[100 = 0]
0: [ 95  88  79  55  81  97  98  89 106  96  85 106 108  85  86 105  98 111
  95  93  95  65 114  98 149 146 123 136 118 180 102  83]
1: [111  98 104  84 104 104 108  92 103 101 108 105  99  90  96 104  95  94
  95  91  99  91 100 106 113 112 111 104  98 117  83  99]
2: [ 85 106  80 101  99 102 108  91 111  88 118 114  86 107 119  93  96  85
 129 119  84 114  94 101  76 121  95 114  97 136 101 113]
3: [ 98 117  87 125 101 102  96  83 109 106 130 105  72  98 113  99 107 103
 126 121  92 130 105 101  85  86 101  95  90  69  95  99]
4: [ 89 120  71 155 101  83  96  80 109  99 112  97  83 100  88 124  90 111
 106 133  81 122  92  97  65  73 131  88  97  57  96  63]
5: [ 97  90  81 103 107  94 118  96  98  98  88 113  99  90 101  90  99  78
 104 106  90  96 102 110 103 126 120 118 108 117 105  96] : 1 2 3 0
6: [100  88  94  79 104 108  94  82 110  93 132  84  84 110 108  76 102  65
 169  94 104  87  90  80  39 135  86  98  95 130 121 139] : 2 5 1 3
7: [ 98 106 111 111  99 104  93  98 104 106  98 115 103 111 102 107 100 106
 100  95 113 102 100 103 133 103 115 106  92  97 104  79] : 1 5 3 2
8: [ 95  97  92  92  97 110 108  83 102  91 117  91  71 114 132  60 108  75
 159  86  94  87 102  70   9 125  84 116 108 107 112 137] : 6 2 3 5
9: [103 104  96  53 100  93 104 120 104 106  99  96 127  79 107 106 108 112
 101  87  90  67 113 115 158 145 121 143 119 175  92  96] : 0 1 5 7
10: [106  94 100  93  87 107 100  96  94 104 101 119 104  97  90 116  90 101
 103  92 106  88 113 112 108 120 107 101  92 105 101  82] : 1 7 5 2
11: [ 89  92 106  40  83 104  88 103 102 102 110  96 105 116 123  62 106  74
 135  77 101  72  97  88  93 149  85 124 108 175 122 106] : 6 2 0 9
12: [ 87  93  76  61  97 100 101 100  95 115 105  99  99  88 102 112  99 105
  96  96  94  68 108 104 125 135 135 123  98 175  93  88] : 0 9 1 5
13: [109  99  84 126  95 108 101 101 110  88  87 124 106  97  83 113  98 102
  65 113  99 111 104 115 107  93 123  98  96  77  83  79] : 7 10 1 5
14: [104 109  92 129 102  81  89  98 106  91 119 100 109 103  92 121 111  93
  86 113 107 136 102 105 134  47 108  79  70  71 101  88] : 13 7 3 4
15: [ 82 100  76  87  97 104 101  81  95 108 108 111 113  86 109 107  87 113
  69 113  83  79 105 110 122 135 135 122 104 152 101  88] : 12 0 5 1
16: [102  93  91  88  95 104 115 104 101 124  88 101  98  94  96 105 100  97
  88 103 102  96 116 116  91 117 104  99 101 111 102 100] : 10 1 5 7
17: [ 88 107 104  83 101 108 114  76 101  80 119  87  85 109 115  78 106  83
 165 101 116 100 107  51  65 117  77 119  93 120 108 129] : 6 8 2 11
18: [ 97  98  80 127  98  93 109  97 106 101  94 103 109 100  82 106  79 117
  64 111  92 126  98 114 101  86 128 101  91  65  86  64] : 13 4 7 14
19: [ 81  89  70  54  97  86 101  78 104  94 118 103  73  95 101  70 102  94
 150  93  93  85 104  65  64 166 103 139 105 169 121 114] : 11 6 17 2
20: [ 92 101  95  95  89 107  97  83 112  86 110  95 104  86  95 115  89  97
 111  99  99 101 104  89 131 118 112 132  88 125  88  88] : 1 10 7 5
21: [ 86 111 105 141 108 101  96 103 115  79 136  82  56 120  96  89 101  80
 127 104 109 136  99  73  46  37  74  78  79  44 113  96] : 3 4 14 17
22: [ 95 107  93 118  96 103  83 100 109  86 130  94  64 101 116  61 105  69
 150 100  99 122  92  53  10  79  95  86  93  56 110 112] : 21 8 3 17
23: [105  82 100  34  97 101 105  93  99 111  86  99 107  96 110  67 110 100
 130  80 101  65 110  82 101 142 110 127 101 154  86 112] : 11 12 19 0
24: [ 82 113 103 114 104 116  86 100 113  89 103  99  81 109 104  93  96  84
 129 106 102 111 103  70  45  82  97  88  88  83 104 108] : 22 3 21 2
25: [145 108 125 133 106  80 106  99  84 110  72  95 124 100  81 103  94 104
  80  79 114 109  89 101 147  52 116  99  94  64  92  90] : 14 7 13 18
26: [ 80 103 104 100 116  92  95 105 107 101 108  91  90 113 117  91  93  96
 122  98  98 122 100  78  71  90  93 115 104  96 104 104] : 24 2 3 17
27: [ 75  90  76  81 103 100 113  84  99  96  89 113 104  94  91 115 101 109
  86  90  77  92  95 107 121 166 134 132 104 161 102  82] : 15 12 0 5
28: [ 86 107  86  95 110 101 111 100 110  86 124  99  76 105  97  91 118 101
 128 101  96 111  95  86  80 108  85 115  88 123 108 116] : 2 26 17 24
29: [103 104  97 143  92  90 104  95  95  94 107  94  94 107  93 120  93 113
  74 108 107 122  95 107 109  73 119  89  93  63  83  81] : 18 13 14 4
30: [ 97  81  86  42  95 103  88  86 112 101 115  93  85  88 115  76 109  88
 123  94 100  83 106  85  79 145 111 121 106 167 115 113] : 19 11 23 12
31: [100  94  99  80  87 109  97  96  94  91 104 102 128  90 104 101  99 103
 101  89 108  98 109  95 140 102 114 116  88 134 106  89] : 20 1 10 7
32: [106 103  94 103  94  78  92  75 105 120 102 109  99 101  98 100 103 103
 100 102  90  86 105  98 120  87 122 104 101 101  97  86] : 7 1 10 16
33: [ 83 122  92 115  84 109  95  86  92  85 137  91  59 107 115  96 111  86
 154 106  93 137 112  63  15  72  74  89  93  63 102 111] : 22 24 21 3
34: [110  88 105  93  99 104 112 109 105 105 102 104 100 105  98  77  94 101
 107  91  98  79  88  91  89 107  94  90 109 119  93 102] : 1 16 10 5
35: [ 88 116  89 125  98 101 101  83  89  98 122 100  90 102 119  91 107  89
 112 102  95 108 114  89  66 100 102  76  87  71  99 101] : 3 24 26 28
36: [ 78  90  86  86  87 112  95  93  98  84 129  73  61  95 128  59 103  88
 174 108  95  93  96  65  31 140  73 105  90 113 113 136] : 8 6 17 28
37: [ 76 107  87  92  92 106 103  84 105  98 123  87  67 103 123  63 120  80
 153  84 109 114 102  59  13 123  77 100  97 104 112 119] : 8 36 17 6
38: [122 107 121 138 117 100 112 117  95  99 102  94 125  81  83 117 107 111
  86  74 110 142 112  96 167  56  95  80  85  71 100  81] : 25 14 29 7
39: [ 82 124  76 156  83 115  98  87 116  85 134 101  66  99 100 117  98  83
 116 106  83 128 101  91  61  82 105 105  97  73 116 108] : 3 35 24 4
40: [103 110 102 142  90 103 104  93 108  98 117 105  80 100 103 122  93 113
  82 102  93 134 102 100  86  79 126  91  95  74  91  85] : 29 18 3 13
41: [ 98 110  82  96  95 101  97 104 109  95 105  98 102  88 110 108  95  97
  94 115  95  88  94 106  80 120  99 112  98 109  96 100] : 16 1 5 10
42: [ 97 114 108 150  94 112  87  97 100  84 121 108  65 126  81  89 100  85
 121 111  83 148  90  80   4  59  80  71  74  47 120 121] : 21 33 22 24
43: [ 91  99 107 105  87 114  97  91  97  94 111 103  85  90 101  81 121  91
 129  98  92 135  85  68  78  72  93  96  96  84  92 113] : 24 26 3 35
44: [107 105 114 104  99 101 110  88  89 112 109 103 110 103  83 102  94 107
  95 119 101 103  96 100 134  93 112 110  95 105  93  91] : 7 32 1 10
45: [ 84 108  77  97  96 120 104  96 101  94 101 113  85  94 106  90 106 102
  91 130  77 100 103 100  68 142 106 109  89 128  94 102] : 41 2 5 16
46: [ 94  92 108  92  80 108  91  79 104 104 108  97  92 111 106  82  98 108
 123  98 105 105 111  80  80 106 109 108 102 121 112 110] : 26 34 28 2
47: [ 79 107 120 111 109 118  91  87 109  91 128  91  76 107 106  76 109  80
 152  91 108 111 113  51  34  66  83  82  70  74 121 106] : 24 22 33 21
48: [ 82 116 105 133 110 103 101  94  97  74 134  95  72 106 107  87 113  76
 159  96  96 151 115  78  41  61  71  77  93  43 105 111] : 33 21 47 22
49: [ 95 113  99 121  99  88  98  91  99  95  93 100 107  98  71 115  87 109
  65 114  91 115 116 114 129  73 120 107  88  85  96  63] : 18 13 29 44
50: [ 90  90  68  89  90  91  93  88 105  91 102 103  97  90 113 119  98 106
 110 107  83  92 104  90  91 132 115 107 102 127 106 100] : 41 5 45 2
51: [ 83 116 106 137 103  92  91  91  97  82 141  98  71  98 118  94 116  84
 126 106 109 133  85  74  43  63  77  80  90  28 109  92] : 21 48 33 22
52: [ 80  85  94  47  87  97  99  89 116 101 106 120 126  89  99  96  93 122
 102  96  90  78 103 103 152 166 121 134 106 176 114 105] : 0 9 12 27
53: [100  94  86  91  93 108 102  91  86 103 112 106 110  94  99 106 105 106
  91  96  99  97  98 103 121 123 108  97  84 121  93 110] : 1 10 31 16
54: [ 92 112  97  88  81  94  93 102 101  87  95 110 108  87  94  97 101  82
 101  93  91  92  98  99 114 108 106  89  94 100  95  91] : 1 10 53 41
55: [ 67 119  94 110  89  99  95  95 100 101 113 102  81 102 108  80  98  89
 125 100 100  77 103  83  66 108  88 110  94 126 110 100] : 28 46 2 26
56: [ 91 126  95 137 104 110 103  99 106  91 103 110  75 111 100 105  83 100
  83 110  89 131 102 108 102  63 107  89  87  52  87  82] : 40 29 18 3
57: [104 113 106 134  98 103 106  94  97  85 103 108  80  99  75 118  92 103
  79  97  98 107 107 103 110  63 110  85  91  74  90  83] : 29 56 40 49
58: [ 82 117  96 133  88  95  97  84  89  89 102 104  84  94 101 110 105  95
 117 103  94 119  99  90  82  72  73 102  92  70 105  91] : 3 35 43 39
59: [ 88  99  84  79  94  99 102 113 114 110 106 101 106  94  85 117  81 112
  81 107  82  79 102 118 152 146 134 115 101 142  92  85] : 15 12 27 0
60: [101  99  92  99 103  83  91  86  92 105  99  99 123 104 100 107 101  98
  92  89 104  97 105 105 121 130 112 101  98 116 104  83] : 53 10 1 7
61: [ 89 118  76 142  99 103 102 106  98  95 135 115  74  89  93 117 100  75
 117 122  85 133 113  90  36  97  97  88  91  56 121 102] : 39 35 3 24
62: [ 72  97  60  77  98  92 105  87  88  97 109 124  86  86  99 120  90 101
  74 122  86  80 103 102 100 151 139 115 121 153  90  74] : 15 27 12 50
63: [ 68 101 105  69  99  91 101  93  95  97 136  88  91 109 123  64 119  86
 159  89 114  84 105  64  65 124  92 116  94 134 110 127] : 17 6 36 55
64: [ 85  96  96 110  99 105  86  88 103  96 129 103  69 107 119  72 105  86
 163 100 106 117 104  60  25 105  62  94  88  79 108 134] : 37 22 33 47
65: [ 90 113  77  75  83 100 108  68 100 105  82 107 110  93  81  99 101 107
  76 107  81  90 105 105 134 128 145 116 111 152  84  69] : 15 27 59 12
66: [ 80  98  80  50 105  95 102  86  93 107 117 108  92  80 102 110  95  88
 121  85  90  57 132  86 123 156 128 129 113 177 107  94] : 12 0 52 30
67: [ 90  89  89  53  89 107 108  87 107  92 132  92  93 108 134  74 119  88
 152  88 100  95 107  64 101 144 104 133 115 173 104 115] : 30 11 19 63
68: [ 84 112 117 116 100  99  95  86 104  82 122  95  82 115 108 104  86  85
 134 102  99  97  93  83  76  95  80  86  87  67  98 106] : 24 35 58 26
69: [111 118  80 127  88  91 105 102 100  86 104 116  84  85  85 121 107 107
  80 101  95 126 114 104  89  76 124  81  86  70  84  73] : 40 57 29 13
70: [104 108  95 139 102  99 100 104 127  88 112  93  77  79  93 121 101 108
  80 116  92 123  86  93  89  77 121 101 106  70  88  78] : 40 29 69 57
71: [110 107  98 149  86 107  85  96  91  88  96  99 107  94  78 129  98 112
  89 103 107 138 111 103 145  76 113  93  93  80 100  77] : 29 49 57 14
72: [ 91  82  90  63  88 102 121  81 114 113 105 117 108 102  86 121 105 107
  97  98 102  85 104 107 159 162 110 133 104 174  92  70] : 0 52 27 12
73: [ 96  90  88  77 106  93 100  90 106 109  95 105 117  84  93 128  94 102
  72 108  96  65 106 125 153 132 134 124 117 153  88  93] : 59 15 12 0
74: [103 104  85  81 114 116  91 103 104 119 103 109  99 118 118  96 100  95
 105  95 103  86 116 104  77 117  96 106 114 112 120 111] : 16 41 34 46
75: [107  95 104  55  94  94 101 109  92  93  96 108 137  90 108  88  95  97
 106  83 107  87 104 106 177 146 118 144 112 187 103  92] : 9 52 0 72
76: [108 122  72 130 102  93  96  92 103  99 122  99  70 101 100  95  97  86
 111 118 107 131  95  81  50  85 121 100  83  56  98  94] : 3 61 35 39
77: [ 99 129  99 167 101  98 100  99  97  84 101  93  42 112 111 107 109  74
 121 109 100 152  99  93   9  54  91  80  79   8 107 112] : 42 51 21 48
78: [ 96  89  83  72 104 111 114  88 106  99  92 112 113  73  87  89  98 104
  98  98 107  60  99 103 164 154 136 136 106 164  98 105] : 0 52 73 9
79: [ 84  86  76  51 106 101 106  81  96  89 109 109  87  89 128  91 106  74
 127  86 100  79 109  93  71 143 110 139 116 183 119 121] : 30 19 67 11
80: [ 98  92 106  77  96  97 102 102 100  94  91  93 108  89 101 107  94 114
  93  84 114  87 100 101 150 102 101 100  88 123  80 103] : 31 1 53 20
81: [102 105  93 153 102  79  99  94  85 111 100  98  92  87  73 112  95 105
  81 118  93 127  95 108 103  74 106  93  93  61  77  82] : 29 57 18 69
82: [ 93  98  67  77  88 103 114  95 110  91 105 124  98  70  78 119  77 109
  78 112  64  80  97 114 105 144 130 123 107 160  92  79] : 62 15 27 59
83: [ 99  97  86 111 101 101 113 110 112  87  89 104 116  77  92 122  96 110
  61 105  90  92 115 122 145 131 139 104  98 140  95  75] : 59 73 15 65
84: [ 96  98  95  71 115 110 103  87  98 106 109  96  83 118 120  53 109  79
 162  94 103  98 101  74  38 122  72 108  97 106 101 145] : 8 6 17 37
85: [ 84 120  97  98  96  97 113  95  98 106  88  94 102  84  94 112 100 111
  77 121  98 100  99 119 162 127 135 122 108 138  90  72] : 83 59 65 73
86: [ 95  98 101 136 106 111 114  98 110  76 115 100 112 102  91 113 105  95
  99 106  98 132 112  87 132  65  92  91  93  66  95 106] : 14 57 71 29
87: [ 89  97  94  96 107 105 100 101 115  88 123  99  94 115 113  86  98  95
 125 106  89 118 111  95  77 110  86 110  84  96 112 102] : 26 28 2 46
88: [111 114 114 130  99  96 105  87  99  83  94  94 107  91  96 109  96  92
 107 101 109 126 106  84 106  56  92  89  98  56  99  99] : 86 58 57 29
89: [ 92 101  90 101  85 104  84  97 109 105 121  88  91 102 107  75  98  99
 143 100  92 112  98  80  89 115 102 105 112 108 115 105] : 46 87 26 28
90: [ 93 114  90 114 102 102  99  92  88  84  89 102  68  87  84 106 108  92
  91 114  78 100 111 107  76 114 117 100 115 108  94 100] : 41 45 5 16
91: [106 101 109 142  98 110 107  98 105  95  86  96  96  99  81 124  88 116
  81  97 110 128  97  95  94  68 101  97  85  59  99  85] : 29 57 40 88
92: [ 99  98 107  86  95 100  95  92  99  90  99 119  94 104  94  78 101  95
 122  82 116  88 107  87  86 116 103 114 101 134  96 106] : 46 34 1 55
93: [ 73 100  78 132  98 109  96  95  89  93 127 102  58  94 119 114 110  87
 106 115  86 131  97  90  27  95 112  89  89  71 105  90] : 61 76 39 35
94: [ 96 111  82 144 101  92  99 100  94  98  98 117  88 103 100 124  96 110
  83 105 104 130  97 112 118  79 141  89  97  80  87  68] : 29 40 69 18
95: [ 89  75  76  49  86 113 111  85  97 111  93  98  79  67 116  82 109  91
 123 104  74  71  96  97  59 152 121 118 116 173 109 114] : 30 79 19 23
96: [ 83 109  67  73 103  95 105  91  88  93 100 108 113  86  78  95 100 101
  94 123  82  75  90 100 129 155 139 129 104 162 105  88] : 27 15 12 65
97: [ 66  86  87  71  92 107  96  98  97 101 151  99  74 107 123  70 115  76
 165  87  99  96 109  60  38 130  88 121 105 140 126 117] : 63 6 36 37
98: [112 109 125  86 113  99 102 104 109 101  85  89 120  94  98 112 104 108
 100  77 120 132 106  95 170  88 113 113  98 108  86  94] : 80 7 31 44
99: [ 60 114  67  81  95 100 117  98  94 110 131 116 129  83  91 132  91 122
  72 112  83 112 112 120 177 143 118 135 116 145  96  87] : 59 85 15 73
100: [107 106  82 134 101  90 110 117 102  97  76 100 111  91  77 122  79 108
  56  99 101 105  89 122 120 105 121  88  97 107  73  82] : 13 18 49 83
101: [103 110 100 100  95  86 104  93 107  97  93 103 119  83  98 128  95 111
  73 114  90 106 107 114 154 119 126 115 112 137  92  77] : 85 83 73 59
102: [106 100  90 129  98  84 114 107 110  94  91 117 123  93  79 122  87 100
  76 103 110 115  99 116 160  90 108 100  83  82  81  77] : 49 100 13 71
103: [ 90  86  66  92  87  98  99  74 112  84 114 123  75  93 101  95  99  98
 116 116  69 108  98  89  69 134 119 126  89 148 109 100] : 2 50 45 28
104: [ 98 116  72 127  97  90  99 105 111  90  99 118 111  79  92 122  94 102
  70 126  95 102 114 125 138  97 111 101  95  92  86  70] : 13 102 49 100
105: [ 81 112  84 154  76 100  99  84 111  88 111 103  64 106  93 111  99 101
  87 128  97 129 109 102  29  99 112  84  93  54  97  93] : 93 61 76 39
106: [ 98 104 100  82 104  84 110  86 102 105 105  93  93  85 116  83  95  91
 115  82  99  94 104  90  96 127 113 115 104 115  90  88] : 1 92 5 34
107: [ 95 107  80 105 101  95 101  88 109 107 109 115  94  97  93 110 109  94
  92  95 104  97 102 109  85 117 122  93  89 101  94  81] : 10 41 16 1
108: [ 98 105  84  98  91  92 100 100  95 115  97 119  82 100 106 102 107 103
  95 115  87  98 102 105  74 102 115  85  98 108  94 108] : 107 16 41 90
109: [ 82 116  77 127  95  85 103 103  94 104 120 114  88  97 107 114 108 101
  93  96  92 107 100 114  76 116 112 109  96 110 104  95] : 107 108 41 90
110: [ 87 113 101 154 114 107  88 108 100  85 112 104  75 125 114  89 116  80
 124 114 107 146  92  76  17  49  64  72  85  47 104 107] : 42 21 51 48
111: [ 83 104  79  96  96 111  91  93 103  83 119 104  57 125 126  76 118  85
 156  86 107 119  95  56  19 109  81  95  91  85 120 110] : 37 64 22 8
112: [ 89  89  87 113  97  90 112  90  92  93  90 108 111  90  86 125  95 111
  65 121  89 113 107 116 138 117 142 114 108 120  99  69] : 101 83 85 104
113: [ 97  80  83  85 105 103  95  93  97  98  94 101 113 103 106  98 107  86
  98  94 109 110 110  88 135 119 117 103 107 111 102  88] : 60 31 53 1
114: [ 92 107  92  96 111 102 106  79  91 109  98 108 101  95  98 101 111 110
  87 106  89 106 104  96 112 121 120  98  94 113  99  96] : 53 60 1 107
115: [ 84 103 106 115  94 115  94 100  97 100 131  96  80 108 126  61 100  73
 155 106  99 129 104  65  25  69  83  81  84  61 108 137] : 22 64 47 33
116: [ 75  88  93  54  80 114 101  79  96  89 126  99  79  98 119  83 129  93
 154 106  92  93  95  77  69 141  97 127 115 173 109 127] : 67 30 19 79
